What can hang from each mark
K366: K39 K950
K535: K39 K101 K223 K366
K950: K101 K366 K758
K474: K74 K101 K606 K950
K717: K74
K975: K39 K74 K113 K950
K606: K30 K223 K535 K723
K758: K74
K39: K30 K74 K723 K975
K723: K535 K717 K758
K223: K717 K723
K30: K535 K950
K74: K474
K101: K74

Every row comes from one small tree of marks. Brackets hold a mark, then the marks that hang from it, in the order of their numbers. Every link used is in the known rows. Which tree was each row made from?
Known rows
{K758 {K74 {K474 K101 K606}}}: [ 128  194  350   48  230 -251  -40   25 -247 -348  -98 -138 -214  -72
   -1 -320  -58  450  -15 -173 -129  158  -79  -93    7 -217 -411 -207
 -138  289  120  210 -226  -78  -24   81 -430   16  262  143  -84   15
    7  123   54  -12  -72  202  124 -298   89   71 -357 -197   42 -299
  132  -99   67  131   47  -60    7  -77 -164]
{K74 {K474 {K606 K30} {K950 K101 K758}}}: [ 297  184  275  105  171 -167   55   65 -260 -445 -264 -135 -221  -31
   43 -283   -4  466 -201  -90 -136   53 -105  -14  250 -236 -561  -62
  -93  128   72  147 -270  -30   17   30 -134 -136  325   55 -175   54
  191   85   24 -101  -38  168  212 -250  117  104 -201 -356  -75 -251
  162 -398 -133  121  -21   22   97 -125  -36]
{K30 {K535 {K101 K74} {K223 K723}}}: [ 188  147  136  123  160  111 -157   90 -151  -14   51  145 -139  -87
  270  164  124   94   93  -68  -25  114   -9   59 -138 -128   64 -109
 -214  -80  164  363 -309   40  -10 -159 -152  183  213 -260 -122  109
  192   50  -59  -35  -16  -49   20  -12  125  125   76    4  257  -73
  177   20 -158  183   58    3   92 -231   -9]
{K30 {K535 K39 {K366 K950}}}: [ 361   -2  -13  193  164   22 -123  -45 -201 -146  -62  126 -171   37
   72   -7   59  165  -34 -115  -49  109   49  -22  -38 -274  180  -67
   55  -37  125  334 -150  -22 -118 -114 -322  211  218 -321 -157   74
  233   24    5 -138  131  -65   54  191  186  115  170   39   -5 -245
  202  159   57   26 -138  -42  246   -7   13]
{K74 {K474 K101 {K606 {K723 K717}} {K950 K366}}}: [  86  320  347  153  144   33   32   61 -239 -318 -391 -244 -226    4
   98 -102  -13  438   98  -76 -189  124   17  -53 -101  -42 -536  -98
 -314   12   62  204 -259  -72  -40  -86 -312  -12  243   34 -195  169
  257  119    3   43 -248  272  162 -233  147   67 -302 -179    5 -453
  152 -331  -16  168   96  -50  103 -169 -117]
{K39 {K30 K950} {K74 {K474 K101}} {K723 K758}}: [ 433  142  379 -207  135    8   48   83 -182 -326  318  124 -129  -81
   10 -211   32  589   40 -183 -149   40 -101    4   86   52    3   -2
 -236  109   45  134   56  -36  -96   31 -526   60  256  -98 -125    2
  145  163  -10  -84  -43  131  232 -183   64   38 -170 -170 -184 -325
  205 -224    4   15  -47  -10  125 -197  -44]
{K39 {K723 K717} K975}: [ 126  168  147    4   81  208  -70   55  -29  -47  215  -37 -295   16
    2  102   22  322   67 -202 -100   96   27   16  -18  141   95 -120
  -73   52  109  -41 -220   34 -137  -33 -212  119  180  106  -70   44
  -20   87  -17   20 -131 -112   79  -16   46   89  -62  131   26 -140
  134   31  -44   96  -16   15  -37    8  -24]
{K723 {K535 K223} K758}: [ 205   55  195   31  120 -141  -50    4 -123    6   12   63   80  -22
  114   74   38   55  124 -136 -103  158  -13   17  -31  -65  133  -49
 -153  138   86  388 -186  -42  -48  -75  -49  141  213 -287 -136  135
   87   65  -19 -149   61   -8  -71   81   35  134  139    3  105    7
  176  -47 -128  118   26  -82    2 -235  -20]
{K74 {K474 {K950 K101 {K366 K39}}}}: [ 241  140  234  240  132  -93   11   22 -262 -434 -262  -72   75   55
 -100 -236   -1  312 -316  -98  -15   47  -42   -4   95  -75 -427  -50
   27   12   31  130 -158  -49  -46   95 -356    8  230  -50 -178   93
  108   25   32   13 -137  182  120  -37  141  121 -279  -86  130 -312
  174  -19  -10   64 -100  -40  111 -116 -116]
{K101 {K74 {K474 {K606 K30 K223}}}}: [  69  235  287  138  242 -138  -50   52 -139 -243   68 -158 -417 -106
  193 -143   72  267  -24 -106 -198  136 -107  -19  -69 -315 -341 -122
  -85  120  171  428 -285   15    9   -1  -31   17  321   26 -160   46
   87  145  -43  -94   38   57   76 -289  146   47  -35 -223 -111 -305
  140 -450  -40  171   65   17  130 -201 -174]
{K30 {K535 {K101 {K74 K474}} K366} K950}: [ 464  137  174  -19  227   74  -71  -15 -230 -205    5  259 -100 -114
  137  -73   69  321  -15  -82  -39    7   -2   -8  -49 -286    4 -119
 -127   11  145  330  -90    3  -48  -20 -332  108  275 -273 -149   86
  183   76   25 -207   21  150  140 -106  203   40  -96 -137  -82 -402
  215   77  -56   35  -63   -6   61 -187   66]
{K717 {K74 {K474 K101 {K606 K535}}}}: [ 202  205  327   36  259 -238  -86   30 -325 -342 -119 -185 -312 -117
   92 -269   10  418    0  -88 -226  137  -97  -97   -7 -273 -314 -163
 -230  186  210  405 -188  -22  -38  -72 -325    0  287  -67 -141   82
  118  217    4  -97  -63  304  144 -165   87   51 -323 -114 -241 -592
  192 -294   58  125   89  -62   95 -164 -136]
{K30 {K535 K223} {K950 {K101 K74} {K366 K39}}}: [ 281  100  194  256  166  207  -88   45 -213 -267   59   96  176   -3
  136  -69  109  245 -123  -27  -31   60   10   39    3 -243 -128   72
  -76 -276   67  214  -73   24  -16  -25 -145  132  280 -129 -189   51
  288  -17  -10   41 -115    8   -1  -64  150  177  -65  -38  291 -204
  203   65 -112   27 -164    6  264 -221  -89]
{K39 K723 {K975 {K74 K474} K113 {K950 K366}}}: [ 295  101  254  -85  168 -148   46   31  -27 -448  203   89 -213   35
 -158   -2  174  475 -260 -165  -81  -12 -104  -67  -86  187  -20   89
   38   37  193  -27  -70  108  -96    7 -133   41  217 -122 -108  119
  -49   94  -58  -30 -156   24  120 -180  -25   26 -441   90 -240 -493
  171  -14 -157    3  -75   90 -140   11   -3]
{K723 {K535 K39 {K101 K74} K223} K717 K758}: [ 227  180  171   33   81   96 -119   12 -213   67   45  116 -184 -109
  144  144   82  -18  105  -79  -43  130   31   14 -109   84  148 -259
 -216   -6   84  363 -305   -2 -161 -170 -270  180  240 -226  -86  179
  122    2  -43 -128   15 -104  -65    9  103   71  331  102  223  176
  195  108 -243  176  -28 -116   51 -146  -91]
{K366 {K950 {K758 K74}}}: [ 231  104   78   50  208 -252  -18  107 -148 -108  -98   65  -92   67
  -72   40  -77  254 -126 -159  -25   66  -55   -2  111  -30  -21 -165
  159  165   89  -42 -348   28  -66   10 -377   -1  173  129  -56    5
   87  -73  -80  -77   72   21  100 -138   61   60  -81   55  188  146
  121  330  120   88  -57  -29  -33  103   71]
{K606 {K30 K950} {K223 K717}}: [ 191  174  213   80  160  197 -128   41 -171  -33  191    4 -303  -89
  257   79   13  278   39 -119 -174   98  -30  -14 -135 -223   14 -123
  -78  -64   91  206  -46   60  -66  -13  -12  176  246 -144 -198   76
  137   66   -4   12  -60  -41   57 -163  169   47  170 -127 -126 -145
  145 -138 -153  150   96   34   21  -90  -98]
{K30 {K535 {K39 {K723 K717} {K975 K74}} K101}}: [ 370  146  191   -5  141  543 -147   28 -156 -178  355  164 -454  -88
   84    3  154  349   77  -55  -72   64   29  -18  -53  102  195 -122
 -157 -189  158   63 -215  163 -158  -75 -245  146  233 -128  -64   90
  166   90  -17  -63 -102 -199   39  -27  117   58   93  203    2 -366
  211   55 -304   74  -62   18   33    2  -44]
{K223 {K717 {K74 {K474 {K606 {K535 K39}}}}} K723}: [ 165  212  162  112  192 -270 -129   20 -296 -175  -72 -156 -635 -165
  161   49   55  321  -39  -94 -198  270  -60  -89 -258 -139 -210 -244
 -246  -33  151  400 -152  -38 -167 -203 -422  175  292 -328 -169  147
  176  162   47 -141 -100   -1  102  -63  212  106  127 -129 -147 -527
  177 -181 -124  217  187  -81  231  -44 -118]
{K474 K101 {K606 K723} {K950 K366 {K758 K74}}}: [ 135  223  275  129  203   14   47  130 -199 -231 -422 -148  -47   45
   67 -106  -30  505   94  -42 -175   84  -12  -15  124  -91 -481  -72
 -208  -57   87   14 -353   30   22  -59 -356  -81  280  126 -176  119
  372   -4  -79   83 -111  259   81 -331  115  105 -294 -116  171 -300
  130  -96  -23  146  -51  -41   38  -63   13]
{K606 {K30 {K950 K101}} {K223 K717} K723}: [ 187  242  298  188  185  177  -97   50 -202  -87  192  -22 -323  -73
  314  152   23  300   52 -116 -161  127  -66   30 -221 -295 -122 -134
 -185  -68   10  346  -62   29  -41   -4  -34  189  286 -138 -238  149
  211   27   10   35 -128 -120   79 -365  188   87  142 -247 -110 -177
  140 -317 -204  148  198   48  120 -217 -112]
{K975 {K39 {K723 K535}} K74 {K950 K366}}: [ 331   52  265   26  119   58   15  -13  -54 -215  -19  260  -15    1
    5 -102  114  288  -15  -98    8    4  -45    7   -6   58  -11  269
  -58  -97  165    1 -108  201    8  -76  -50   19  197  -31 -154   26
  191   84 -216 -201  -48   12  -28  -27   17  131 -162  269 -123 -338
  209 -104 -102    3 -128   51 -180  134  -17]
{K975 {K39 K723} K113 K950}: [ 188    4  140   30   91   92  -49   35   49 -238   39   68 -123   58
    9   13  128  272 -126 -230  -26   -9 -104    2  -68   -7   78  176
  -24   94  194  -86  -33   95  -21  -62 -171   97  187   89 -112  -44
   -2   61 -125    5   -5  -49  130  -55  -34   99 -250  194 -146  -77
  157  -13  138   26 -123   81 -257  161  -45]
{K950 K101 {K366 {K39 K30 {K74 {K474 K606}}}}}: [ 279  192  252  146  202   70   -4   46 -322 -587  253  -42 -142  -37
  -95 -481    9  452 -216  -57 -123  148  -62   46   25  -65 -389  -33
 -107   37   58  175  -87    4  -53   42 -154   68  232   -6 -136   33
  195  166  -52  -10  -81   33   65 -116  128   77 -252 -158  180 -516
  174 -199 -154   67  -39   14  242 -219 -221]
{K223 {K723 {K535 K366} K758}}: [ 239   56  157   48   96 -362  -19  -52 -156   91   15  144   26  -24
   94  148   15   96  156 -184  -45  185   47   31  -66  -75  231  -95
 -197  169   37  476 -125 -115 -120  -99 -228  227  198 -547 -177  240
  109   35   22 -232  117  -11  -32  143  137  161  279  -38   -7  -58
  192   38 -104  127   29 -104   38 -201   46]
{K366 {K39 {K975 K74}}}: [ 192  150  219   33  186   96  -83   64 -148 -274  374    9 -159   -2
 -118 -296   39  256  -85 -117   -5   15  -11  -47   89   91   60 -103
  143   -3  116    8 -165  120 -103  101  -52  148  195 -226  -79   52
  -57   92  -71   17  -28  -82   13  -72   88   60 -102   99  -45 -228
  216  105 -145   68 -103    7  -43  -22 -104]
{K30 {K535 {K101 K74} {K223 {K723 K758}}} K950}: [ 328  126  191   -1  177    4  -69   86 -172  -11   98  271   27 -147
  315  184  103  183  144  -32  -73   91  -28   40  -68 -130  174  -89
 -278 -118   87  351 -151   10  -67  -92 -235  213  243 -373 -161  133
  259   26   10  -55   49   35   72  -89  132   83  224 -124  167   61
  199  102 -146  122   67  -30   84 -273  -12]
{K950 {K101 K74} {K366 {K39 K30 {K975 K113}}}}: [ 110  122  179  130  130   23  -77  102 -179 -355  467 -101  -39   30
 -164 -189   90  270 -386 -161  -30   13  -36   60   98  106  -20  -48
   96   30   59   47 -116   79  -65    3  -28  127  212  -12  -97   52
  -55   34 -105  230   58  -51   22  -40   77   72 -212   41  107 -107
  201  110  -81   86 -325   69  186 -130 -165]
{K74 {K474 K101 K950}}: [ 205  173  316   31  127 -148  -21   53 -231 -316 -298 -132  -91   11
  -23 -217  -20  367  -95 -186  -48   -3  -43  -78   99  -78 -340 -113
  -58  205   91  144 -202  -61   -7   22 -414  -12  236  -83 -136   55
    1  108    9  -12 -120  285  213 -104   95   69 -359 -177 -129 -287
  193 -183  102  115  -48  -35   15  -94  -58]
{K39 K30 {K74 K474} K975}: [ 332  191  179 -155  209   41   -7   87 -209 -360  415   60 -347  -72
 -166 -266   -9  451 -127 -148 -110   71  -56   10   85  104  -30 -101
   52  169  111  108 -126   90  -64   30  -96  119  215  -71  -53   -3
  -64  218 -111  -24  -38  -16  127 -142   81  -22 -244 -140  -99 -491
  214 -131 -201   93  -31   55   91 -112  -85]
{K535 K101 {K223 {K717 K74} {K723 K758}}}: [ 158  230  143  -77  113 -312 -103  102 -223   60  -87  110 -263 -124
  206  304   -4  129  138  -48 -135  179  -57   -2 -203  156  158 -330
 -307   27  185  361 -219  -12 -173 -185 -394  250  155 -338 -126  205
   73   64   61  -17  -71  -71   68  -40   62   49  121   61   96   73
  150  207 -160  212  260  -97  -37 -101    8]
{K975 K39 {K950 K101 K366 K758}}: [ 331   69  124   77  157 -100   71   59 -140 -351 -320  180  106  126
  -64  -47  -21  371 -163  -46   27  -37  -37   20   95  -63 -291  226
   12  -67  155 -103  -95  126   57  -85    5   -5  164  244 -149  -18
  164    6 -148  -46  -97   12   84 -174   -9   99 -358   25   12 -230
  175   37   19   15  -71   80 -123  140  -67]
{K606 K30 {K723 {K535 K101 K223} K717}}: [ 243  220  213  159  127  487 -158    9 -205   83  204  110 -306 -137
  274  102   75   26  183  -53 -150  196  -20   95 -177 -115   65 -203
 -302  -77   94  481 -314   54  -74  -97   62  158  224 -154 -156  200
  268   69  -85  -70  -32  -59  -56  -66  140   87  255  118  188  -56
  164 -198 -461  232  139  -29  -52 -262  -68]
{K975 K74 {K950 K101 {K366 {K39 {K30 K535}}}}}: [ 456   69  291   76  177   97  -70  -19 -274 -465  234  123  -37   50
  -33 -256  127  336 -221  -35   12    5  -26  -14  -66 -160 -209  215
   -8 -142  192  167    5  171    5   21  -24   76  203  -81 -160  -47
  250   27  -97  -36 -115  -67   -7  -64  100  120 -229   90   44 -434
  242  -76  -92   17 -167   68  115  -23 -145]
{K758 {K74 {K474 K101 {K606 K723} K950}}}: [ 131  277  400   87  220 -149    9   60 -244 -333 -303 -210 -258  -67
   61 -261  -30  478   40 -148 -152  128  -84  -75   -3 -204 -549 -202
 -203  203   69  240 -301  -60   -1   77 -545  -12  321   55 -148   80
  161   91    4   33 -130  265  174 -416  154   79 -345 -255   16 -337
  149 -282   46  164   56  -72   38 -108  -90]
{K723 {K535 K39} {K758 {K74 {K474 K101 K950}}}}: [ 334  121  370   -4  129 -322   14  -27 -325 -202 -276  -32  -93  -91
  -79 -204  -13  327 -103 -176  -58  118  -59  -96  146  -72 -254 -211
  -98  213    6  344 -208  -86 -101   61 -728   27  333 -160 -121  110
   57    8   45 -111   12  239   98 -153  153   84  -27 -166    4 -135
  232  -36  -59  124 -146 -169   86  -40 -108]
{K535 {K101 K74} K366}: [ 207  156   98   31  173   -7 -121   17 -160  -64  -29  153 -108  -32
   78  -27   25  151   24 -125    0    2   19   16    9  -93   97 -225
  -31  125  182  218 -272   22  -79  -66 -228  133  204 -179 -104  119
   35   43  -42  -94   62   48   42  -30  108   48  -71   48  -15  -96
  153  190    0   93  -72  -21  -51  -90   35]
{K535 {K39 {K723 K717}}}: [ 154   83   94  124   61  277 -124   12  -33  -45   90  -41 -357   36
   73  160   79  225   27 -199  -80  131   18  -11 -115   36   42 -104
 -100  -55  110   -2 -180  -17 -169 -104 -374  116  209   40  -96   26
   92   32   32  -65 -101 -144   84   76   86  147  122  167   47 -130
  126   23   12  102  -60  -29   45   59  -64]
{K74 {K474 K101 {K606 K223}}}: [  79  211  359  134  197 -101  -52   47 -203 -349  -63 -219 -217  -19
  152 -217    2  364  114 -137 -184  131  -43  -56 -191 -285 -393 -118
 -253  199  131  369 -174  -70   39  -20 -212   69  234  -69 -161   96
  125  190  -12  -34 -102  126   80 -213  107   76 -272 -203  -60 -465
  149 -421   79  150  151  -18   92 -264 -188]
{K723 {K535 K39 K223}}: [ 237   24  102  172  104  174 -142  -18 -147  -63   79   30 -117  -33
   98   -4   84   54   10 -142  -73  165   11    5  -95 -135   44  -87
  -84  -39   80  290 -193   -2  -61 -122  -92  181  243 -323 -140  104
  155   79  -57 -118   20  -76  -75  155  109  182  178   61  143 -194
  191  -73 -230  134  -72  -48  102 -143  -67]
{K474 K74 K101 {K606 {K535 K223}} K950}: [  89  244  338  133  137   60 -114   75 -255 -237 -309 -194 -132  -58
  214 -176   78  305  147 -100 -110   37   26  -66   64 -236 -312  -56
 -237  -13  133  296 -302  -19   27 -145 -170   40  356 -195 -179  118
  271  127 -109   97 -132  187  -13 -164  117  124 -192 -129   68 -175
  193 -418  -24  171  -83  -48  167 -215  -89]
{K101 {K74 {K474 {K606 {K723 K535}}}}}: [ 103  235  299  131  216 -164  -16   37 -128 -141   39 -145 -265  -93
  123 -124   65  178   36 -171 -108  163  -68   12 -134 -161 -307 -144
 -168  183   56  366 -344   -9   -1  -77 -134    3  300 -140 -148   97
  113  125 -102 -240   54  118   67 -201  148  111  -30 -235  -36 -316
  173 -351  -29  148   58  -23   98 -265  -49]

Write each row's tree
[ 398  129   19   27  121   99  -40   91 -225 -237  237  134 -133  100
 -139 -221   -7  270  -65 -123   -7   15   34   79   73   51  167  -60
   95  -22  100   97 -141   31 -116  -80 -339  148  161 -279 -109   37
  285   21 -195 -113   68 -155   42   69  164   75   23  163  150 -121
  212  156  -16   50 -197  -16  183  -16  110]	{K535 {K366 {K39 K30 K74} {K950 K758}}}
[  15  347  246   92  132   73  -27   89 -123 -112 -203 -221 -374  -13
  138   64   20  226  140 -139  -88   71   35  -37  -69    8 -330 -181
 -171   31   73   46 -386   10  -81 -122 -200   12  291   -9 -141   87
  151   38  -65   21 -136   58  120 -270  137   66  -44 -145   72    7
  152 -247   48  176   16  -22   16  -57  -49]	{K474 K74 {K606 {K723 K717}} K950}
[ 301  170  133  -20   29  280  -17   63  -34 -135  166   -9 -250  116
 -111    4   58  360  -24 -164  -13   -2   30   25  -66  170  -71  -11
  -23 -154  168 -198 -158  102 -142  -29 -345   89  172  130  -92  -26
  151  -19 -134  -23 -226 -191   69  -71   65  111 -121  259  144 -107
  176  112  -29   62  -96   23 -120  156   11]	{K366 {K39 {K723 K717} {K975 {K950 K758}}}}
[ -29  302  252  204  168   11 -123   56 -173  -10   62 -162 -429  -57
  301  273   74  166  249 -124 -122  203   64   -7 -334 -192 -132 -124
 -312  -21   98  397 -275  -27  -63 -196  -62  167  271 -200 -161  192
  244   73  -99  -32 -155 -114  -76 -200  186  108  196  -40  148 -141
  142 -361  -59  257  181  -31  143 -215 -159]	{K474 K74 {K606 {K223 {K723 K717}} K535}}
[  82  216  215   63  149  -86  -35   76 -146 -224 -213 -161 -179  -30
   69 -165   11  254  -19 -146  -62   12   -5  -53  139  -63 -312 -142
  -25  115  105  -28 -354   30  -37  -50 -166  -22  292  -63 -133   20
   68   80  -57   12    9  180  115 -121   93   67 -136 -198   20   -6
  162 -157  107  117 -111   -2    8  -32  -58]	{K474 K74 K606 K950}
[  81  199  220  172   82   28 -107   11 -162  108  158  -55 -239  -20
  187  303   25   46  169 -191  -68  210   62   47 -335  -49   39 -144
 -254   93   20  375 -229  -35  -68 -141 -128  204  163 -306 -146  213
  136   36  -85 -141 -128 -121  -56   10  162  144  260   66  172  -91
  169 -166 -152  241  165  -41   22 -191  -75]	{K606 {K223 {K723 K535 K717}}}
[ 395  101  241  -54  238   81  -93   21 -237 -379  419   47 -467  -97
  -64 -223  115  410 -145  -97 -105   78  -46  -77  -16  -86  -10   12
   32  -28  137  292  -50  120  -56    2  -28  125  288 -277 -102   47
   98  207 -101  -90    7  -90    1  -88  165   47  -37    3 -292 -694
  253 -288 -279  123 -116   23  219  -97 -135]	{K606 {K535 {K39 K30 {K975 {K74 K474}}}}}
[ 322   45  144  -43   34  135  -24   57   11 -130  212   43  -80   64
  -23  143  179  276  -53 -215  -78   25  -34   56  -99   99  126   78
 -122   -4  150   27 -162   84  -33 -154  -85   94  227 -220 -119  118
  154   29 -187  -70  -95 -139  -18   -3  -17  157 -149  173   86 -142
  189  -78 -250   76 -125   65 -123  -78  148]	{K39 {K723 {K535 K223}} {K975 K113 {K950 K758}}}
[  81  189  253   90  129 -108  -31  100 -196 -182 -345 -106   46   35
    9 -106    9  308  -94 -118  -32  -55   12  -41  218   30 -257  -71
    8   33  110   21 -313   36  -14  -81 -287  -32  239   12 -147   76
   54   26  -74   95  -76  321  128  -77   72   65 -297  -82  -30 -138
  180    8  120  100 -205  -15   78  -43  -53]	{K474 {K101 K74} {K950 K366}}
[ 325  192  243  126  292  446 -111   62 -211 -146  264  103 -282 -229
  378 -205  116  313   81   14 -207   89  -93   51   48 -393 -116 -129
 -223 -158  119  280 -252  153  -20   -9   38   63  335  -60 -200   38
  361  101  -53  -40  171  187  138 -262  195   23  161 -262  -51 -232
  183 -208 -191  102   14   63   68 -244 -110]	{K474 {K606 {K30 {K535 {K101 K74}} K950} K723}}
[ 230   -1  129   15  131  -70  -53    3 -143 -115  345  -12  -97  -50
  -79  -22   92  147 -145 -189 -111  122  -30  -16   80   87  298 -149
    6  154   19  203 -118   17 -162  -56  -79  198  246 -377  -97  177
  -89   56   -6  -20  208  -20    8   96   49   50  203  -52  -96  -51
  225  135 -206   84 -166  -39    8 -129 -116]	{K723 {K535 {K39 {K975 K113}}} K758}
[ 324  -18   87  175  201  306 -158  -18 -170 -130  157   46 -312  -65
  149  -88  116  209  -95  -73 -138  142  -46  -18  104 -322   18  -11
   22 -138  171  287 -148   82  -68  -46  -10  105  291  -73 -152  -27
  150   69   37  -60  137   -5   73   77  144  104  209  -69  -73 -310
  200  -91 -162   95 -129   15  142  -39 -151]	{K606 {K30 {K535 K39}}}
[ 239  168  204  -64   59  277  -53   71 -106 -107  426   21 -256   16
  -28  -46   63  288   84 -166  -95  117   -8   65  -17  229  188  -43
 -153    4  100   80  -80   13 -194  -25 -418  143  190   -1  -72   -8
  128   50  -55  -44  -76 -207   52    6   77   80  130  206  149   -6
  169   10  -21   86  -83  -60   70  -44  -71]	{K366 {K39 K30 K74 {K723 K717 K758}}}
[ 231  105  105   44  181  -85   33   98 -146 -144 -385   26   37   80
  -75   67  -39  378 -123  -73  -78   33   -6  -10  213   20 -234  -40
   62  -15  119 -124 -313   66  -19  -12 -308  -83  231  134 -116   60
  181  -69  -52   -3  -75  179   60 -137   78   87 -216   34  200 -146
  126  228  -32  108 -153  -34  -64   89   91]	{K474 {K950 K366 {K758 K74}}}
[  73  200  228   56  218 -270  -26   58 -122 -279  -43 -144 -258  -54
   47 -188   23  277  -75 -165  -91   94  -70  -52  -14 -134 -321 -141
  -34  222  140  164 -287  -26  -25  -27 -172   -8  263   30 -100    4
  -29  134  -13 -131   12  128  138 -179   87   65 -201 -230  -65 -240
  140 -170  114  114   14   -3   62 -123  -97]	{K101 {K74 {K474 K606}}}
[ 308  111  149  -46  136  189   -6   49  -43 -254   31  219 -192    6
  -23 -134   62  385    2 -152   -8   -8  -79   22   45   59   22  137
    1    8  189 -106 -104  159  -47  -45 -249  105  209  124  -95  -69
   68  105 -192  -85 -111  -69  130 -164   -9   59 -236  120  -91 -223
  176  -45   22   -6  -35   65 -194  187  -50]	{K975 {K39 K74 K723} K950}
[ 330  253  204  -67   82 -284  -16  -60 -297 -104 -310  -36 -305  -54
  -69   56  -19  221  -28 -156  -91   93   35  -63  -53    6 -117 -236
 -146  218  134  378 -219  -71 -146 -110 -549   35  260 -307 -135  185
   65   74   14 -274 -173  157  129    1  175   81 -124   83 -136 -350
  235  -63  -92  136  -45 -124    1    7  133]	{K723 {K535 K366} {K717 {K74 {K474 K950}}}}
[ 415  110  125    6  209  220 -122   -2 -212  -95   70  266  -30  -95
  188  -41   70  262   55  -71  -36  -13   38   14   11 -274  152 -115
 -108  -39  149  232 -120   60  -58  -53 -228  148  256 -279 -150   83
  217   39  -13 -129   63  114   85  -42  178   54   11  -57  -33 -236
  205  182  -47   31 -116    7   29 -141   67]	{K30 {K535 {K101 K74} K366} K950}
[ 326  145   47   92  102  157 -112   44 -236 -244  277  147 -141   31
  -46 -218   31  179    3 -116  -41   89   32   67  -66  -25  223  -78
   30  -32  115  321 -106  -13 -122  -54 -306  295  175 -390 -127   74
  272   83 -159  -10   -3 -212  -38  105  169  100   42  213  236 -113
  201   62 -112   77 -128  -42  242 -107   22]	{K535 K223 {K366 {K39 K30 K74} K950}}
[ 233  131  247   29  213 -238   38   87 -193 -263 -274    9  -17   69
 -110  -43  -55  466  -99 -107  -79   86  -45  -44   83  -42 -345  -64
  -56   63  136   81 -219  -33   -2  -10 -411  -83  215  205  -93   56
   95    7    0  -44 -123  201   98 -239   58   80 -421  -40  125 -368
  138  115   -9  108  -52  -46    4  -36  -12]	{K950 K366 {K758 {K74 {K474 K101}}}}
[ 363  214  234  116  139  582 -137    5 -234   45  301  199 -229 -193
  313   63   63  121  171  -43 -166  157  -24   87 -153 -167   91 -192
 -319 -159   26  375 -190   61  -93  -44   29  181  245 -235 -189  196
  349   66  -71  -64  -34   24    1 -118  179   74  297   39  139  -59
  183 -156 -497  188  120   -9  -61 -270  -60]	{K606 {K30 K950} {K723 {K535 K101 K223} K717}}
[  41  235  366   78  220 -165  -22   90 -154 -107   35 -149 -246  -94
  229 -180   50  284  158  -97 -195  113 -100  -20  135 -184 -197 -137
 -202   90  121  396 -299    1  -52  -42 -100   34  323   26 -174   74
  112   89  -10   25  147  157  126 -329   80   46   40 -283 -185  -14
  163 -329   31  140   14  -33  117 -218 -188]	{K474 {K101 K74} {K606 K30 {K723 K758}}}
